Here is a tiny trained network, its code and every weight. The questions are about switching its units off for an input and a target symbol, where a switched-off unit gives its printed mean instead of its output.

import numpy as np


def w(rows, s, z=0):
    codes = np.array(rows[::2]) - 128.0
    scale = np.full(codes.shape[1], s)
    scale[-1] = z or s
    return codes * scale


def f(y):
    return np.maximum(y, 0)


def softmax(a):
    e = np.exp(a - a.max(-1, keepdims=True))
    return e / e.sum(-1, keepdims=True)


def log_softmax(a):
    a = a - a.max(-1, keepdims=True)
    return a - np.log(np.exp(a).sum(-1, keepdims=True))


def net(x, mask):
    ids = ['βδηθμξπτφω'.index(c) for c in x.split()]
    T = len(ids)
    res = E[ids] + P[:T]
    r = res
    for j in range(2):
        rows = slice(2 * j, 2 * j + 2)
        q, k, v = (r @ M[0][rows].T for M in (Q, K, V))
        z = softmax(np.where(np.tri(T) > 0, q @ k.T / 2**0.5, -1e9)) @ v
        o = O[0][rows]
        res = res + np.where(mask[j], z, o[:, -1]) @ o[:, :-1]
    y = f(res @ A[0][:, :-1].T + A[0][:, -1])
    res = res + np.where(mask[2:14], y, B[0][:, -1]) @ B[0][:, :-1]
    return log_softmax(res[-1] @ U[:, :-1].T + U[:, -1])


Q, K, V, O, A, B = {}, {}, {}, {}, {}, {}
E = w([
[10,137,96,254,75],'β',
[226,90,74,179,119],'δ',
[118,82,90,218,108],'η',
[87,184,239,201,89],'θ',
[90,172,244,142,175],'μ',
[168,30,97,78,134],'ξ',
[86,160,151,182,182],'π',
[135,149,136,157,169],'τ',
[76,135,231,155,109],'φ',
[117,52,202,189,108],'ω',
],0.016)
P = w([
[128,135,180,56,130],'0',
[172,216,103,181,90],'1',
[141,99,101,170,159],'2',
[89,2,205,104,121],'3',
[133,222,106,98,113],'4',
[93,176,98,86,171],'5',
[101,23,109,60,139],'6',
],0.0083)
Q[0] = w([
[156,201,255,185,23],'head 1',
[88,80,135,173,160],'head 1',
[121,131,120,107,122],'head 2',
[173,86,169,44,174],'head 2',
],0.0081)
K[0] = w([
[142,115,225,68,230],'head 1',
[132,87,133,95,70],'head 1',
[2,155,58,73,161],'head 2',
[104,165,120,147,136],'head 2',
],0.0077)
V[0] = w([
[134,119,36,127,2],'head 1',
[174,52,66,202,121],'head 1',
[182,189,72,215,130],'head 2',
[130,168,169,123,117],'head 2',
],0.0086)
O[0] = w([
[79,224,253,197,16,2],'head 1',
[167,190,233,166,180,72],'head 1',
[79,192,44,147,158,109],'head 2',
[76,99,7,199,58,167],'head 2',
],0.0065,0.0089)
A[0] = w([
[142,108,164,105,136,157],'neuron 1',
[114,170,36,97,107,178],'neuron 2',
[55,120,167,174,125,23],'neuron 3',
[118,133,103,146,152,35],'neuron 4',
[117,129,69,116,178,105],'neuron 5',
[95,127,161,5,121,128],'neuron 6',
[138,137,105,154,111,3],'neuron 7',
[161,114,120,66,134,4],'neuron 8',
[201,133,97,81,166,186],'neuron 9',
[158,100,160,97,94,66],'neuron 10',
[151,153,125,153,80,128],'neuron 11',
[208,122,104,144,129,109],'neuron 12',
],0.013,0.0036)
B[0] = w([
[238,119,58,156,150,169],'neuron 1',
[105,105,253,110,27,215],'neuron 2',
[155,139,35,105,77,173],'neuron 3',
[148,201,153,67,73,153],'neuron 4',
[134,188,205,93,173,255],'neuron 5',
[204,79,38,210,127,193],'neuron 6',
[102,117,154,81,165,137],'neuron 7',
[127,150,92,151,103,165],'neuron 8',
[24,189,96,132,155,223],'neuron 9',
[149,116,195,185,68,145],'neuron 10',
[91,62,139,141,169,147],'neuron 11',
[74,152,91,112,56,163],'neuron 12',
],0.0064,0.0079)
U = w([
[66,118,110,40,48,158],'β',
[72,124,57,160,93,36],'δ',
[143,104,99,193,142,99],'η',
[60,103,176,151,114,141],'θ',
[60,127,182,156,206,147],'μ',
[185,122,71,62,79,96],'ξ',
[84,134,155,158,171,78],'π',
[126,173,137,125,134,149],'τ',
[107,2,222,115,129,79],'φ',
[126,76,53,155,187,255],'ω',
],0.009,0.0031)

Each question gives the input, a string of symbols that net reads in full, and the target symbol t.
The units are the heads (2 rows each of Q, K, V and O) and the neurons (one row each of A and B). Each row of codes is followed by its name. A weight is (code - 128) times the scale printed after its matrix; where a second scale follows, it is the last column's (O, A, B and U).
mask holds one flag per unit, heads first, then neurons. A switched-off unit (its flag False) gives its mean, the last column of its rows in O or B, instead of its output. The means were averaged over made-up inputs and are rounded, as every weight is.
A unit's drop is (log p(t) with every unit on - log p(t) with that unit switched off) / (log p(t) with every unit on - log p(t) with every unit switched off).
The circuit of an input: a set's keep is (log p(t) with only the set's units on - log p(t) with every unit switched off) / (log p(t) with every unit on - log p(t) with every unit switched off). Starting from the 12 units with the biggest drops (on a tie, the unit counted first), units are removed one at a time, each time the one whose removal leaves the highest keep (on an exact tie, the one counted first), for as long as the keep stays at least 0.8.
circuit, biggest first: the units of the circuit, biggest drop first
unit that matters most: the unit with the biggest drop
heads that matter: for each layer, one digit per head in row order, 1 if its drop is at least 0.15 and else 0, layers parted by /
drop when u is switched off: that unit's drop, to one decimal
input μ β τ η β, target β: circuit, biggest first	[neuron 2; head 1]
input ω μ ξ η μ μ μ, target ω: circuit, biggest first	[neuron 6; neuron 2; head 1]
input μ ω μ μ π, target β: circuit, biggest first	[head 1; neuron 2; neuron 4]
input μ μ ω η τ, target β: circuit, biggest first	[neuron 2; neuron 12; neuron 6]
input δ η μ θ, target ω: circuit, biggest first	[head 1; neuron 2]
input μ μ ω μ ω, target β: circuit, biggest first	[head 1; neuron 12; neuron 6; neuron 2]
input μ μ ξ τ τ, target β: unit that matters most	neuron 2
input η μ τ φ, target ω: heads that matter	00
input π μ μ μ, target ω: circuit, biggest first	[head 1; neuron 6]
input μ μ μ η δ, target β: heads that matter	00
input μ θ μ θ μ, target β: heads that matter	11
input η μ μ φ, target ω: heads that matter	10
input μ θ ω μ π, target β: drop when neuron 4 is switched off	0.2
input μ μ β η θ, target β: drop when head 1 is switched off	1.0
input β φ μ θ, target ω: drop when head 1 is switched off	0.4
